Below are the code and all the weights of a small trained network. Each question names an input and a class and asks about switching units off, where a switched-off unit gives its printed mean instead of its output.

import numpy as np


def w(rows, s, z=0):
    codes = np.array(rows[::2]) - 128.0
    scale = np.full(codes.shape[1], s)
    scale[-1] = z or s
    return codes * scale


def norm(h):
    return h / np.sqrt((h * h).mean(-1, keepdims=True) + 1e-5)


def f(y):
    return np.maximum(y, 0)


def log_softmax(a):
    a = a - a.max(-1, keepdims=True)
    return a - np.log(np.exp(a).sum(-1, keepdims=True))


def net(x, mask):
    res = np.array(x, float).reshape(1, 2) / 4 @ E
    u = 0
    for l in range(2):
        y = f(norm(res) @ A[l][:, :-1].T + A[l][:, -1])
        res = res + np.where(mask[u : u + 4], y, B[l][:, -1]) @ B[l][:, :-1]
        u += 4
    return log_softmax(norm(res)[-1] @ U[:, :-1].T + U[:, -1])


A, B = {}, {}
E = w([
[95,50,195,68,234,70,109,225,162,68,201,195],'x0',
[1,20,196,114,213,71,155,177,166,85,33,137],'x1',
],0.0089)
A[0] = w([
[232,237,4,218,19,207,83,28,2,191,153,67,50],'0.n0',
[98,191,108,226,44,191,168,80,131,225,8,76,10],'0.n1',
[165,130,173,72,194,136,85,73,107,151,227,124,1],'0.n2',
[100,155,132,163,69,193,184,67,140,198,88,170,37],'0.n3',
],0.0067,0.0051)
B[0] = w([
[133,193,163,185,145,209,142,113,113,53,177,183,253],'0.n0',
[134,58,106,129,153,104,157,92,89,206,117,47,191],'0.n1',
[247,134,135,80,62,117,94,119,81,155,102,76,146],'0.n2',
[72,87,99,78,139,86,134,124,177,105,79,48,157],'0.n3',
],0.012,0.019)
A[1] = w([
[185,122,106,72,59,48,37,201,126,177,119,81,3],'1.n0',
[143,206,204,162,131,189,106,140,123,96,246,157,58],'1.n1',
[140,150,114,79,69,58,79,218,108,142,168,81,243],'1.n2',
[53,126,163,129,132,120,116,163,235,86,100,217,49],'1.n3',
],0.012,0.0044)
B[1] = w([
[5,62,171,78,194,77,57,184,165,151,155,119,166],'1.n0',
[204,185,100,111,69,176,85,126,143,147,140,187,249],'1.n1',
[99,115,108,129,128,110,159,116,223,212,116,75,175],'1.n2',
[150,137,107,146,123,86,135,186,55,67,128,164,199],'1.n3',
],0.015,0.016)
U = w([
[101,161,55,129,153,91,141,143,207,185,63,75,58],'0',
[79,67,171,165,217,24,136,222,48,13,111,198,211],'1',
[190,206,80,61,104,121,107,198,207,187,169,136,41],'2',
[58,54,184,48,201,53,7,191,225,196,181,184,51],'3',
[159,194,100,69,179,143,157,210,149,136,76,58,2],'4',
[53,54,74,197,193,130,220,39,65,121,32,18,182],'5',
[200,202,55,199,65,207,108,51,71,67,183,208,248],'6',
],0.012,0.0072)

Each question gives the input, the list of numbers given to net, and the class t.
The units are the neurons (one row each of A and B). Each row of codes is followed by its name. A weight is (code - 128) times the scale printed after its matrix; where a second scale follows, it is the last column's (A, B and U).
mask holds one flag per neuron, layer by layer. A switched-off neuron (its flag False) gives its mean, the last column of its row in B, instead of its output. The means were averaged over made-up inputs and are rounded, as every weight is.
A unit's drop is (log p(t) with every unit on - log p(t) with that unit switched off) / (log p(t) with every unit on - log p(t) with every unit switched off).
The circuit of an input: a set's keep is (log p(t) with only the set's units on - log p(t) with every unit switched off) / (log p(t) with every unit on - log p(t) with every unit switched off). Starting from all 8 units, units are removed one at a time, each time the one whose removal leaves the highest keep (on an exact tie, the one counted first), for as long as the keep stays at least 0.8.
circuit, biggest first: the units of the circuit, biggest drop first
k most important neurons: the k neurons with the biggest drops, biggest first
k most important neurons of layer l: the k neurons of layer l with the biggest drops, biggest first
drop when u is switched off: that unit's drop, to one decimal
input [6,-6], class 3: circuit, biggest first	0.n0, 1.n0
input [-1,2], class 5: 3 most important neurons	0.n0, 1.n1, 0.n2
input [1,2], class 1: most important neuron of layer 0	0.n0
input [6,-4], class 3: 2 most important neurons	0.n0, 1.n0
input [-6,1], class 5: 2 most important neurons of layer 0	0.n1, 0.n3
input [-3,6], class 5: 2 most important neurons	0.n0, 1.n1
input [8,0], class 3: 2 most important neurons	0.n0, 1.n2
input [8,-6], class 3: 3 most important neurons	0.n0, 1.n0, 0.n2
input [1,1], class 1: 4 most important neurons	0.n0, 0.n2, 0.n1, 1.n1
input [-3,7], class 1: 3 most important neurons	0.n1, 0.n0, 0.n2
input [0,5], class 1: 3 most important neurons	0.n0, 0.n1, 1.n1
input [3,1], class 1: 4 most important neurons	0.n0, 0.n1, 0.n2, 1.n1
input [1,3], class 1: drop when 0.n3 is switched off	0.0
input [8,-1], class 3: drop when 0.n0 is switched off	6.8
input [7,-3], class 3: drop when 1.n0 is switched off	0.2
input [5,-1], class 3: drop when 0.n0 is switched off	2.2
